Here is a tiny trained network, its code and every weight. The questions are about switching its units off for an input and a class, where a switched-off unit gives its printed mean instead of its output.

import numpy as np


def w(rows, s, z=0):
    codes = np.array(rows[::2]) - 128.0
    scale = np.full(codes.shape[1], s)
    scale[-1] = z or s
    return codes * scale


def norm(h):
    return h / np.sqrt((h * h).mean(-1, keepdims=True) + 1e-5)


def f(y):
    return np.maximum(y, 0)


def log_softmax(a):
    a = a - a.max(-1, keepdims=True)
    return a - np.log(np.exp(a).sum(-1, keepdims=True))


def net(x, mask):
    res = np.array(x, float).reshape(1, 3) / 4 @ E
    u = 0
    for l in range(4):
        y = f(norm(res) @ A[l][:, :-1].T + A[l][:, -1])
        res = res + np.where(mask[u : u + 3], y, B[l][:, -1]) @ B[l][:, :-1]
        u += 3
    return log_softmax(norm(res)[-1] @ U[:, :-1].T + U[:, -1])


A, B = {}, {}
E = w([
[42,80,98,188,129,105,69,100,123,168,156],'x0',
[2,219,85,83,161,130,106,131,121,235,125],'x1',
[90,98,46,68,199,98,170,131,105,78,108],'x2',
],0.0096)
A[0] = w([
[98,90,148,99,22,92,106,53,66,103,97,31],'L0N0',
[60,174,62,200,147,41,118,172,1,119,81,83],'L0N1',
[150,39,91,198,121,123,228,243,56,52,118,252],'L0N2',
],0.0045,0.002)
B[0] = w([
[61,158,131,129,118,154,175,133,144,29,119,146],'L0N0',
[158,127,90,89,99,70,128,74,152,88,182,185],'L0N1',
[102,161,150,116,144,147,250,209,74,139,136,254],'L0N2',
],0.012,0.0056)
A[1] = w([
[104,112,138,192,151,66,181,162,81,50,172,2],'L1N0',
[129,2,137,243,133,150,157,97,129,117,111,219],'L1N1',
[143,60,240,146,51,131,73,92,61,83,137,219],'L1N2',
],0.0066,0.00072)
B[1] = w([
[64,239,66,54,119,166,97,71,129,239,100,253],'L1N0',
[159,213,2,135,65,171,180,211,122,70,73,221],'L1N1',
[144,129,102,86,35,171,222,136,192,88,199,226],'L1N2',
],0.0092,0.0062)
A[2] = w([
[255,118,192,160,110,167,118,137,111,110,72,103],'L2N0',
[69,144,82,116,102,145,99,123,119,89,155,91],'L2N1',
[43,10,97,153,88,106,61,115,204,141,109,3],'L2N2',
],0.0081,0.0021)
B[2] = w([
[196,173,5,60,121,136,237,163,173,30,144,220],'L2N0',
[126,114,116,136,237,48,176,24,116,183,115,254],'L2N1',
[113,154,103,227,69,50,192,104,112,95,254,172],'L2N2',
],0.0088,0.0045)
A[3] = w([
[145,172,180,75,127,190,227,178,92,12,2,108],'L3N0',
[181,151,96,5,171,108,219,200,134,119,73,232],'L3N1',
[137,170,142,170,48,106,196,87,98,198,159,252],'L3N2',
],0.0067,0.0021)
B[3] = w([
[136,96,160,213,8,178,96,166,128,119,248,220],'L3N0',
[220,121,105,160,91,136,194,168,163,83,92,251],'L3N1',
[202,78,167,122,165,189,79,154,121,78,86,201],'L3N2',
],0.012,0.015)
U = w([
[41,128,111,164,237,40,88,2,79,163,210,147],'0',
[69,62,157,35,84,75,111,190,139,155,113,29],'1',
[27,93,203,101,115,47,120,215,124,83,97,10],'2',
[105,181,208,19,201,148,62,107,110,174,43,117],'3',
[221,167,107,163,11,210,224,213,157,104,132,193],'4',
[142,176,39,26,200,94,237,70,133,134,31,138],'5',
[162,143,243,145,88,229,35,137,146,183,85,112],'6',
[37,96,187,95,115,115,148,160,76,113,105,4],'7',
],0.0099,0.0042)

Each question gives the input, the list of numbers given to net, and the class t.
The units are the neurons (one row each of A and B). Each row of codes is followed by its name. A weight is (code - 128) times the scale printed after its matrix; where a second scale follows, it is the last column's (A, B and U).
mask holds one flag per neuron, layer by layer. A switched-off neuron (its flag False) gives its mean, the last column of its row in B, instead of its output. The means were averaged over made-up inputs and are rounded, as every weight is.
A unit's drop is (log p(t) with every unit on - log p(t) with that unit switched off) / (log p(t) with every unit on - log p(t) with every unit switched off).
unit that matters most: the unit with the biggest drop
k most important neurons: the k neurons with the biggest drops, biggest first
k most important neurons of layer l: the k neurons of layer l with the biggest drops, biggest first
drop when u is switched off: that unit's drop, to one decimal
input [-3,4,8], class 5: unit that matters most	L3N0
input [5,1,6], class 5: 2 most important neurons	[L3N0; L1N0]
input [4,-3,8], class 5: 3 most important neurons	[L1N0; L3N0; L0N1]
input [5,4,-8], class 6: 2 most important neurons	[L3N1; L3N2]
input [3,5,-7], class 6: 2 most important neurons	[L3N1; L3N2]
input [1,2,-1], class 0: 3 most important neurons	[L0N2; L3N1; L1N1]
input [-5,8,2], class 5: 3 most important neurons	[L3N0; L0N2; L1N1]
input [5,3,-5], class 0: 4 most important neurons	[L3N1; L0N2; L2N2; L3N0]
input [-7,8,-6], class 6: 2 most important neurons of layer 1	[L1N1; L1N2]
input [-1,3,-6], class 6: 2 most important neurons	[L3N1; L1N1]
input [-1,7,-3], class 3: 2 most important neurons	[L3N0; L3N1]
input [2,8,6], class 0: drop when L3N1 is switched off	0.3
input [-6,8,-5], class 6: drop when L3N1 is switched off	0.3
input [6,5,-6], class 0: drop when L3N1 is switched off	0.4
